In the rows, 128 means zero.
Each row is followed by its class.
 95 126 161 128 147 131  97 109 112  74 121 156 134 105 160 158 158  91 129 156 119  60 123 111 124 164 110 104  89 105 125 116 108 133 113 168 123 149 125  82 110 102 113 154 => Y
166 141 121 115 130 144 154 119 142 135 141 122 122 149 125 136 133 158 101 113 126 177 121 153 123 106 146 129 139  84  99 136 147 141 149 103 127  79 128 144 119 132 145 112 => K
 97 131 102 145  81 123 109 144 148 131 149 113 161 138 133 139 110 138 113 104 178 192 153  96  84 121  88 170 125 185 110 126 127 179 130 101  98 183 142 106 181 120 178 154 => V
138  80 118 208  79 155 132 123 150 123 140  81 169  78 156 131 138 122 112 105  64 149 166  99 100 125  84 134  70 151 100 183 150 116 138 121 153 113 132 160 135 100 134 133 => Z
131 101 107 187 165 135 127 153  97 125  95 156 152 114 184  87 112 117 157 146 111 125 108 113 120 144 100 136 121 119 143 129  92 138  88 140 106 110 122 111 124 141  82 142 => V
114 120  88 114  85 149 154 152 135 166 140 133 129  77 144 140 117 151 109 108 111  65 143 122 125  93 200 107 121 132 160  89 141 149 187 134  70 141 128  87 142 153 168 131 => D
129 138 141 128  99 124 157  96 133 118 160 124 136 101 156 133 108 133  98 121 104 129 135 114 132  98 103 154 158 145 162 137 177 111 132  88  78 113 146  88 158 115 127 107 => Z
144 101 140 143  72 144 168 109 121 126 128 132 149 118 150 179 132 150  94 127 105 143 128 138 137  92 144  83 119 145 143 143 140 150 180 150  81  88 141 101 125 115 135 132 => K
146 101 142 125  69 125 164 141  84 153 115  72 173 123 136 111 128 109 119 117 100  86  92  96 133 134 143 127 107 118 135 165  94  84 142 116 117 129 115 118 110 117 119 100 => Z
155  85 177  88 107 160 141 104 157  85 119  69 171 146 104 104 110 118  94 107 111 129 125 140 138 102 144 101 119 160 125 111 141 155 151  93 136  79 111 131 138  95 131 107 => Z
146 123  89 134  86 126 109 144 125 128 118  69 169 125 149 183 119  92  98 146 128 170 143  69  99  99 126 160 103 149  65 117 147 150 138 131  84 149 136  98  86  90 117 123 => N
 90 141 106 166  73 152 120 106 153 151 125 128 136  86 199 195 159 131 138 122 154 147 141  91  84 130 154 103 103 132 101 155 133 114 123 159  91 152 132 138  63 104 151 152 => Y
101  97 105 167  59 116 154 134 133 141 137 161 132  89 149 129 143 151 117 117  85 165 161  60 138 143  89 107 129 163 177 194 170 119 109 156  94 166 147  90 140 112 201 143 => L
133 122 129 152 104 146 175 196 126 169 156 130 113 117 128 114 148 151 144 149  89 153 116 134 142 133 159 107 139 138 143 135 130 154 134 135  89  98  95 163 124 146 179 118 => L
135 103 139 129  78 144 199 139 148 130 134 146 164 104 159 121 122 120 136 106 123 111 161 133  83 129 157 156  88 138 113 182 163 126 157 140 126 142  93 102  89  93 128  92 => L
103  97 122 117 113 103 162 125 104 156 119 133 188 123  99  88 114 120 104 110 126  84 116 125 117 156  67 127 127 141 143 170 118 139 140 106 147 163 111  62 131  85 145 102 => E
151 136 113 132 111 128 132 126 132 125 122 113 111 103 116 148 128 147 122 142 130 144 110 117 156 113 159 125 166 112 106 118 145  98 127 126  91 119 122 164 116 164 150 147 => Z
153 122 159 141 102 139 143 106 120  93  93 111 144 150 140 129 153  88 125 122  57 139 142 135 118 149 143 158 120 147  83 163 127 149 126 143 169 141 133 113  90 103 173 117 => Y
164 113 104 125 120 139 158 122 165 135  96 116 106 115 150 111 120 138 159 132  92 168 162 126 122 116 133 139 148 140  88 152 171 121  91 145 118 104 108 165 101  86 139 110 => D
131 136 118 132 106 137  99  99 108 104 149  97 117 128 120 173 171 137 102 131 115 148 140 138 139 140 113 121 126 121  82 143 115 125 131 148 158 131 131 141 104 128 145 139 => Z
140 134 146 130 121 130 179 121 125 171 130 113 146 125 130 133 138 128  87 139 159 155  96 153  86  99 105 164 135  99 117 176 134  79 149 105  94 116  98 127 100 123 119  86 => Y
140  78 177 182 146 145 132 128 133  77  83  94 152  54 100 189 130 129  74 118 138 143 140  97 113 117  86  65 103 138 120 157 148 149 119 121 155 133 136  60 111 125  95 130 => S
131 141 103 139 108 125 148 127 117 147 134  96 129 107 138 113 155 111 123 158 123 104 118 130 112 174 160 110  91 109 102 123 112 168 172 135 121 133 125 131 102 117 159 132 => L
120 142 152  97 147 110 136 142  96 106 147  96  94 108 100 156 118 116  92 174 162 128 102 151 102 165  98 127  94 123  78 109  88 147 175 101 140 131 144 117 102 141 135 118 => K
154  95 146 129 112 135 179 120 108 137 114 164 154  95 156 104 157 137 124  96 149 119 160 163  72 151  98 119  94  96 153 154 122 136 119  97  64  76 113 137 118 156 129 123 => E
137 140 116 154 105 137  95 110  68  94 112 103 101 107 134 145 145 112 136 157 114  98 102  75 125 184 130 128  97 103  92 161 118 110  63 119 110 135 167 109  99 137 140 142 => Z
124 168 120 140 151 111 135 139 147 139 150 149 117  95 139 111 120 125 134 150  99 120 114 151 142 135  80 136 139 135 125 136 148 160 149 120 114 128 142 131 152 135 125 111 => K
135 117 168 158 117 143 126 126  86 120 156  90 127 166 145 120 117 142 137 133  98 148 115 152 141 126 162 128 124 144 143 107  88 134 131 151 116 115 101 140 158 110 151 130 => T
161 127  97 138 155 148 163 105 100 141  61 135 137 103 129 117 134 111 122 141 137  27 119 152 139 159 116 141 125  62 124 144 131  95  81  92 106  90 136  90  82 156  78  96 => Z
 80 150 103 151 137 118  91 132 112 144 152  90 116 107 100 117 143  99 126 136  90  89 112  81 105 159  89 124 136 168 115 160 121 123 111 159 186 168 151 129 112  88 137 135 => Y
111 118 148 120 121 130 111 130  99  90 130 134 105 130 152 130 138 108 143 142  77 128 152 139 116 158 141  95 136 133 112 134 110 180 149 169 143 150 118 113 119 133 142 113 => K
 95 114 115 148 121 134 129 153  81 104 178 140 128  47 141 126 121 128 166 139  70  76 133  93 124 149 135 111 129 135 120 131 138 149  96 178 118 168 131  88 110 134 158 108 => V
134  89 135 145 126 166 143 111 148 128 115 143 157 132 185 102 148 150 110 157 150 180 130 157  99  99 157 143 112  99 130 101 108 150 157  99 102  90 117 156 125 137 163 134 => V
156 116 143 138 123 143 141 136 159  92 115 103 163 165 112 130 119 119 113 135 128 170 129 138 140  97 137 185 161 122  77 132 126 140 131  89 160 134 117 127 132 100 131 137 => Z
159 138 113 173 109 134 140 135 131 118 115 114 131 123 159 159 154 104 138 146  56 167 114 120 118 148 153 135 113 153  79 143 127 167 140 123 142 134 140 120  62 110 136 115 => S
 80 148  96 169  96  70 113 155 105 163 170  97 172  79 152 163 144  53 117 155  91 102  98 124 159 121 147 143 149 129 134 132 103 108 151 182 115 190 128  98  74 103 140 150 => L
170 111 154 111  97 135 165 124 114 112 101 147 121 130 137 133 132 115 164 123  87  87 119 132  77 144 180 157 144 101  94 145 125  97 156 147 117 121  89 140  67 118 122  79 => D
 92 150 137 170 125 115 146 104 134 168 119 152 146  66 179 101 130  99 177 176 120 114 104 162 138 142  94 118 153 129 116 176 119 109 101 142 112 129 126 159  99  99 138 109 => Y
143 140  87 158 109 115 124 114 132 134 126 120 148 117 133 147 149 103 116 147  66 145 115 125 137 117 144 133 145 114 100 155 161 134 132 151 124 141 129 105 101 107 154 121 => S
135 148 116 103 124 112 150 134 140 156 147 148 150 101 168  93 136 100 106 163 157 173 154 140 144  97  90 138 123  98 157 136 161 111 138 102  89 100 129 141 143 133 155 132 => E
109 134 115 144 142 135 112 145 157 139 130 125 142 119 168  88 126 125 130 133 102 158 124 138 123 100 112 151 145 157 147  98 126 180 124 119  85 117 135 139 171 132 144 134 => V
174 108 167 141 110 148 118 118 112 105 109 117 125 161 117 165 151 100 102 103  67  99 121 129 150 135 141 108  66  93 142 132 116  88 172 147 150 111  99 119 137 127 106 115 => T
144  86 170 170 103 129 142 116 154 134  74 130 188 172 148 144 127 123  77  88 127 175 164 125  63  93 100 188 160 167 123 170 174 158 155 116 127 137  79  97 146  81 127 107 => L
171  49 157 141 135 134 108 152  87  96  88 123 146 144  90 101 128 129 142 149 140 110 125  95 118 154 116 108  71 116  90 105  99 136 111  93 132 131 115 140 159 145 127 131 => S
118 144 114 136 126 119 110 131 172 120 134 155 144 119 150 111 129  98 120 139 103 165 107 146 109 107 112 170 136 114 134 142 135 119 141 130  96 131 127 127 119 109 148 134 => D
132 153 136 128  93 145 146 134 150 113 132 108 100 110 121 176 132 115 149  88  84 120 139 139 160 140 178  64 133 142 120 143 121 171 145 161 142 146 108 109 126 104 122 131 => T
176 131 101 139  89 147 128 156 176 157  60 130 146 136 129 128 109 100 154  81 147  90 162 112  61 122 140 185 132 168  87 150 153 133 151 109 117 140 106 162 113 140  89  96 => D
125 168 100 141 112 140 119 162 147 133 122 125 143 163 173 144 140 102 120 136  75 118 118 132 115 131 117 190 123 136 119 128 111 171 147 147  98 146 120  71 131  92 125 116 => D
127 107 145 139 162 143 110 117 111  96 130  92 132 117 102 153 134 106 112 131 123 101 118 155 138 129 143 107  66  76 120  80 113  85 136 141 166  88 128 122 110 147 113 139 => V
 92 142  99 115  91  96 137 139 153 144 150 121 177  14 147 148 101  95 145 128 105  33 161  72 155 107 129 102 152 137 127 109 168 137 151 156 112 170 146  89 126  94 129 121 => N
132  97 129 169 110 174 133 144 151 103 114 120  91 121  98 176 113 126 142  93  41 159 156 110 108  85 168  99 111 194 108 132 188 121 142 178 130 122 132 129 111 136 124 136 => Y
109 114 122 103 122 144  97 129 139 103 141 108 119 175 115 127 137 113 103 110 114 180 138 152 142 115 117 110  71 150 145 154 147 128  88 140 118 113 114  95 136 104 121 143 => E
155 123  84 156  92 116 137 133 117 127 112 150 174 157 130 119 132 125 169 135  53 113  90 109 145 103 181 154 147 132 108 121 143 149 133 170  67 165 140  95 131 104 146 135 => S
131 137 113 177 113 159 163  91 149 127  82 149 146 148 174 153 150 136 163 128 101 100 151 159 103 157 156 113 130 141 138 143 143 158 123 152 122 102 122  94  88  95 102 114 => S
132 115 184 110 123 107 175 145 135  88 101 127 170 133 141 110 111 102 146 126 138 110 144 157 115 159  98 161 173 120 102 156  82 161 119 117 155 137 117 106 116  95 123 106 => K
122 133 134 136 120 135 119 151 117 126 170  73 100 121 137 137 144 139  93 145 131 192 111 130 109 124 148 122 118 103 112 135 125 141 128 139  84 121  97 126 123 135 149 118 => L
116 151 114 137 104 152 167 118 152 149 133 140  93  91 166 151  92 138 180  84 142 130 193 124 142 111 176  76  97 159 164 102 160 106 142 139 132 120 157 139 137 121 118 152 => T
117  89 140 109 122 125 114  95 135 135 134 148 157 141 146 102 122 138 145  84  90 120 132 143 168  92 158  71 124 124 154  99 134 133 120 110 144 106 126 108 162  96 130 122 => S
130 125 132  95 109 143 139 130 114 116 176 118 103 137 131 134 134 164 125 128 140 155 116 128 111 124 149 125 124 106 116 103 116 109 141 111  90 101 111 156 128 139 142 134 => Z
131 129 124  94 132 122 101 123 126 101 159  94  99 152  78 132 135 109 121 122  60  71 122 131 161 146 124 117 103 153 115 110 113 118 155 158 209 123 130 116 130  80 114 125 => D
108 179  91 104 107  94 133 125 149 160 123  99 149 103 119 140 119 103 150 144 134 123 110  89 158 112 124 136 212 122  84 116 137 131 137 115 134 180 154 128 112  82 149 125 => Z
131 149 122 116 145 128 120 129 137 131 100 168  91 153 153  97 136 125 142 143 126 165  79 155 138 145 149 118 146  69 131 142 120 125  98 126  72  84 105 133 116 142 130 125 => L
142 100 133 163 116 119 114 110 116 132  87  69 120 162  77 151 152 150  90  87 121 199 116 155 178 110 115  96 135 136 130 144  95 125  99 102 144 117 143 134 168 143 126 188 => Z
144 139 117 103  92 131 150 128 130 162  96 118 106 125 155 133 117 100 161 114  95  66 140 107 134 147 157 113 103 172  85 134 128 112 150 140 163 110 117 161 102 104 109 120 => Y
128 127 155 124 151 115 127 121 106 136 124 117 129 100 133 123 138 109 115 155 101  93 106 153 115 137 103 142 115 106 105 139 127 103 145 135 149 107 129 151  90 125 130  90 => K
126  95 126 124 107 133 101 110 127  89 134 127 115 123 131 155 162 113 138 125 102 117 191 103 115 135 132 127  89 120  98 125 150 104 126 157 163 148 132 140 110 104 137 149 => E
126 137 105 149 146 140 111 141 137 149 133 150 105  99 138  90 129 137 141 106  83 115 110 127 117 146 113 147 111 103 124 164 126  97 108 142 136 131 113 166 127 135 151 114 => T
170 125 104 145  52 119 165 109 126 119 145 138 104 116 122 180 150 113 137 108  54 110 171 110 122 128 159 121 137 144 140 160 171  60 169 165 138 102 142 144  95 144 126 118 => S
138 110 122 180 130 123 158 133 102 170  94 165 199 117 185 119 153 109 150 144 122 132 129 170  79 123 115 170 121  82  96 160 125 138 101 118  94 117 100 123  97 108 135 105 => S
150 142  94 120 124 128 134 116 179 144  91 123 162 120 136 182 143 119  86 101 104 120 128 122 160  81 154 106 176 107 105 118 152 148 166 127 161 120 124  86  96  98 110 122 => S
134 136 118 122 112 143 112 147  97  80 148 150 112 117 140 147 134 101 132 146  95 150 167  91 117 125 165 115 133 127 109  96 155 195 149 133 101 164 148  79 128 148 169 142 => E
118 133 122 118 124 129 134 123 159 120 152 129 141 117  87 110 124 123 117 134 110 123  95 158 132 130 131 115 127 104 114 132 154 136 151 148 106 105 112 128 126 108 167 116 => L
156 125 128 102 127 125 119 129 120 125 135  97  95 153 129 134 134 140  99 131 117 162  87 141 111 142 133 141  93 112  78 129 104 129 142  98 109 100 122 157 104 137 129 111 => K
 89 143 113 167  99 129 108 120 135 123 153  95 136 101 150 214 131  81 140 136 109 110 155  53 139 105 144 109 128 144 118 143 174  82 120 180 149 214 131  68  83  73  86 125 => Y
155  90 154  94  97 139 147 141 136  95 121 123 146 135 117 159  99 127 113 120 114 132 135  64 110 103 162 132 105 142 103 105 187 127 142 112 103 124 135 110 111 100 164 122 => K
160 123 119  95 130 153 107 106 126 113  94  63 137 177 155 105 160 126  93 143 112 136  98 131 114 133 115 163 133 122  84 125  91 172 119 100  88 127 117 117 104 103  97  81 => Z
137 123 140 135  91 150 120 102 116  83 128 102  99 118 154 182 149 110 133 141  72 122 144 110 120 141 169  99 133 176  75 124 117 166 155 174 134 152 127 117  74 112 126 121 => Y
 88 132 101 123 126 145 136 110 192 170 139 132 167  41 190 157 144 112  92 153 145  91 107 123  99 105 120 154 102  99  98 142 165 122 143  89 114 146 109 105  59  80 128  73 => V
139 142 112 142 122 132 161 141 146 133 109 106 117  81 100 166 134  72 133 158  99 117 140  92 123 117 168  80 124 114 110 123 169 110 190 133 179 110 153 139  70 103 115 147 => E
110  58 154 148 134 141  69 110 129  99 115  68 162 116 108 158 148 121  67 141 171 103 177 106  53 131  77 167  74 137  84 108 128 144 109  82 133 142 121 121 136  95 120 122 => N
111  50 169 146 158 147 119 106 144 122  77 101 169  98 105  89 121 141  92 121 147 107 137 102 112 139  65  87  93 112 155 149 148  94 105 119 180 101  95 131 154 109 140 113 => V
100 156 145 125 146 122 132 127 120 116 196 160 100  77 157 103 104 141 143 148 110 104 104 131 156 118 143 107 170 145 157 120 126 104 136 159 127 113 122 141 131 144 133 139 => Y
143 116 163 168  94 122  89 112 121  99 102  97 113 110 170 130 146 102 130 134  57 130  90 128 100 149 174 136  91 146  90 150  92 165 150 135 118 136 115 142 130 104 138 149 => D
129  90 183 110 167 140 114 113 119  87 108  72 131 173  70 104 111 135  88 127 122 120 135 162 139 117 121 116 137 167 148 110 109 141 117 122 196  63 121 117 149 101  97 129 => N
123 125 173 149 147 121  82  79 112 109 133 114 128 118 167 123 117  87 113 117 125 163 130 135 119 131  63 151  80 154 145 174 147  84  75 115 129 155 122 110 115  97  93  83 => T
